Here is a tiny trained network, its code and every weight. The questions are about switching its units off for an input and a class, where a switched-off unit gives its printed mean instead of its output.

import numpy as np


def w(rows, s, z=0):
    codes = np.array(rows[::2]) - 128.0
    scale = np.full(codes.shape[1], s)
    scale[-1] = z or s
    return codes * scale


def f(y):
    return y / 2 * (1 + np.tanh(0.7978845608 * (y + 0.044715 * y**3)))


def log_softmax(a):
    a = a - a.max(-1, keepdims=True)
    return a - np.log(np.exp(a).sum(-1, keepdims=True))


def net(x, mask):
    res = np.array(x, float).reshape(1, 5) / 4 @ E
    y = f(res @ A[0][:, :-1].T + A[0][:, -1])
    res = res + np.where(mask, y, B[0][:, -1]) @ B[0][:, :-1]
    return log_softmax(res[-1] @ U[:, :-1].T + U[:, -1])


A, B = {}, {}
E = w([
[117,55,150,117,98,125,166,54,37,142],'x0',
[85,141,71,156,122,69,142,44,155,180],'x1',
[97,127,103,205,175,158,194,191,98,169],'x2',
[104,99,24,72,130,87,197,175,114,122],'x3',
[67,244,128,112,97,195,175,91,129,127],'x4',
],0.011)
A[0] = w([
[163,164,207,194,126,144,90,87,122,150,124],'n0',
[156,84,107,142,169,48,40,197,101,161,155],'n1',
[121,143,135,172,110,106,98,92,144,194,99],'n2',
[108,132,96,173,124,120,122,84,163,220,74],'n3',
[133,172,96,135,156,108,116,181,187,86,66],'n4',
[108,106,120,210,180,190,176,170,105,193,156],'n5',
[136,169,136,153,149,128,176,160,235,87,81],'n6',
[83,133,120,130,96,88,106,105,153,141,71],'n7',
[79,178,109,81,94,169,127,162,122,153,113],'n8',
[90,117,76,75,169,98,175,103,165,142,133],'n9',
[134,132,147,141,94,187,112,189,61,20,103],'n10',
[114,118,111,133,114,87,141,124,152,125,139],'n11',
[97,63,173,84,129,137,208,105,60,106,252],'n12',
[64,171,131,112,57,172,126,131,129,151,134],'n13',
[128,116,134,10,103,135,65,93,143,96,167],'n14',
],0.011,0.0039)
B[0] = w([
[168,188,150,137,148,101,146,180,154,195,245],'n0',
[86,59,127,129,97,168,134,144,99,175,226],'n1',
[152,141,102,143,153,171,185,156,51,132,183],'n2',
[196,65,96,86,150,134,149,117,41,67,194],'n3',
[144,193,52,188,70,38,10,90,76,95,191],'n4',
[107,88,168,63,111,11,182,93,204,88,235],'n5',
[120,133,129,132,127,114,93,93,128,136,193],'n6',
[196,119,124,130,155,127,185,102,128,71,158],'n7',
[91,75,145,80,111,178,108,168,131,168,187],'n8',
[194,146,126,164,139,123,144,178,81,136,198],'n9',
[200,91,89,135,202,121,122,139,2,84,209],'n10',
[134,74,122,143,144,155,184,182,110,139,153],'n11',
[146,217,121,219,105,59,81,120,111,159,240],'n12',
[112,6,219,157,138,149,91,148,90,172,199],'n13',
[159,124,176,85,107,93,143,161,165,109,230],'n14',
],0.0082,0.012)
U = w([
[194,104,88,129,240,163,169,116,79,40,6],'0',
[95,159,108,193,69,61,58,32,126,159,193],'1',
[109,97,193,50,97,35,190,114,227,58,138],'2',
[42,23,145,133,80,192,97,139,121,255,152],'3',
[153,170,98,133,137,117,181,198,144,205,244],'4',
[75,137,102,123,125,170,169,118,189,121,147],'5',
],0.0084,0.0017)

Each question gives the input, the list of numbers given to net, and the class t.
The units are the neurons (one row each of A and B). Each row of codes is followed by its name. A weight is (code - 128) times the scale printed after its matrix; where a second scale follows, it is the last column's (A, B and U).
mask holds one flag per neuron, in row order. A switched-off neuron (its flag False) gives its mean, the last column of its row in B, instead of its output. The means were averaged over made-up inputs and are rounded, as every weight is.
A unit's drop is (log p(t) with every unit on - log p(t) with that unit switched off) / (log p(t) with every unit on - log p(t) with every unit switched off).
The circuit of an input: a set's keep is (log p(t) with only the set's units on - log p(t) with every unit switched off) / (log p(t) with every unit on - log p(t) with every unit switched off). Starting from the 12 units with the biggest drops (on a tie, the unit counted first), units are removed one at a time, each time the one whose removal leaves the highest keep (on an exact tie, the one counted first), for as long as the keep stays at least 0.8.
circuit, biggest first: the units of the circuit, biggest drop first
k most important neurons: the k neurons with the biggest drops, biggest first
drop when u is switched off: that unit's drop, to one decimal
input [-5,-3,1,6,8], class 3: most important neuron => [n8]
input [-5,4,6,7,8], class 3: circuit, biggest first => [n8, n13]
input [3,6,0,-4,-5], class 0: circuit, biggest first => [n3, n2]
input [-5,3,8,-6,-3], class 2: 2 most important neurons => [n5, n12]
input [-5,7,-2,-7,-2], class 0: 2 most important neurons => [n3, n2]
input [6,7,8,6,-1], class 2: 2 most important neurons => [n5, n10]
input [6,-8,-7,-5,5], class 0: 4 most important neurons => [n10, n5, n4, n1]
input [-5,2,8,6,-8], class 2: 2 most important neurons => [n5, n13]
input [-6,-1,6,-4,-7], class 3: 3 most important neurons => [n1, n12, n14]
input [-4,4,-6,-8,-3], class 4: circuit, biggest first => [n0, n2]
input [-6,-1,-4,-5,7], class 3: 2 most important neurons => [n13, n8]
input [0,2,-1,-7,5], class 4: 2 most important neurons => [n0, n1]
input [-1,4,6,0,-2], class 2: 2 most important neurons => [n5, n10]
input [0,8,1,-5,2], class 0: circuit, biggest first => [n3]
input [-3,6,7,5,-8], class 3: 4 most important neurons => [n1, n10, n14, n0]
input [1,-5,-5,-7,-5], class 4: 2 most important neurons => [n0, n5]
input [5,-4,5,0,-8], class 3: 2 most important neurons => [n1, n4]
input [7,-6,5,-5,-4], class 1: drop when n10 is switched off => -0.1
input [-8,2,3,-7,-3], class 1: drop when n6 is switched off => 0.2
input [-3,-4,8,0,5], class 2: drop when n5 is switched off => 1.0
input [5,5,-7,-7,1], class 2: circuit, biggest first => [n14]
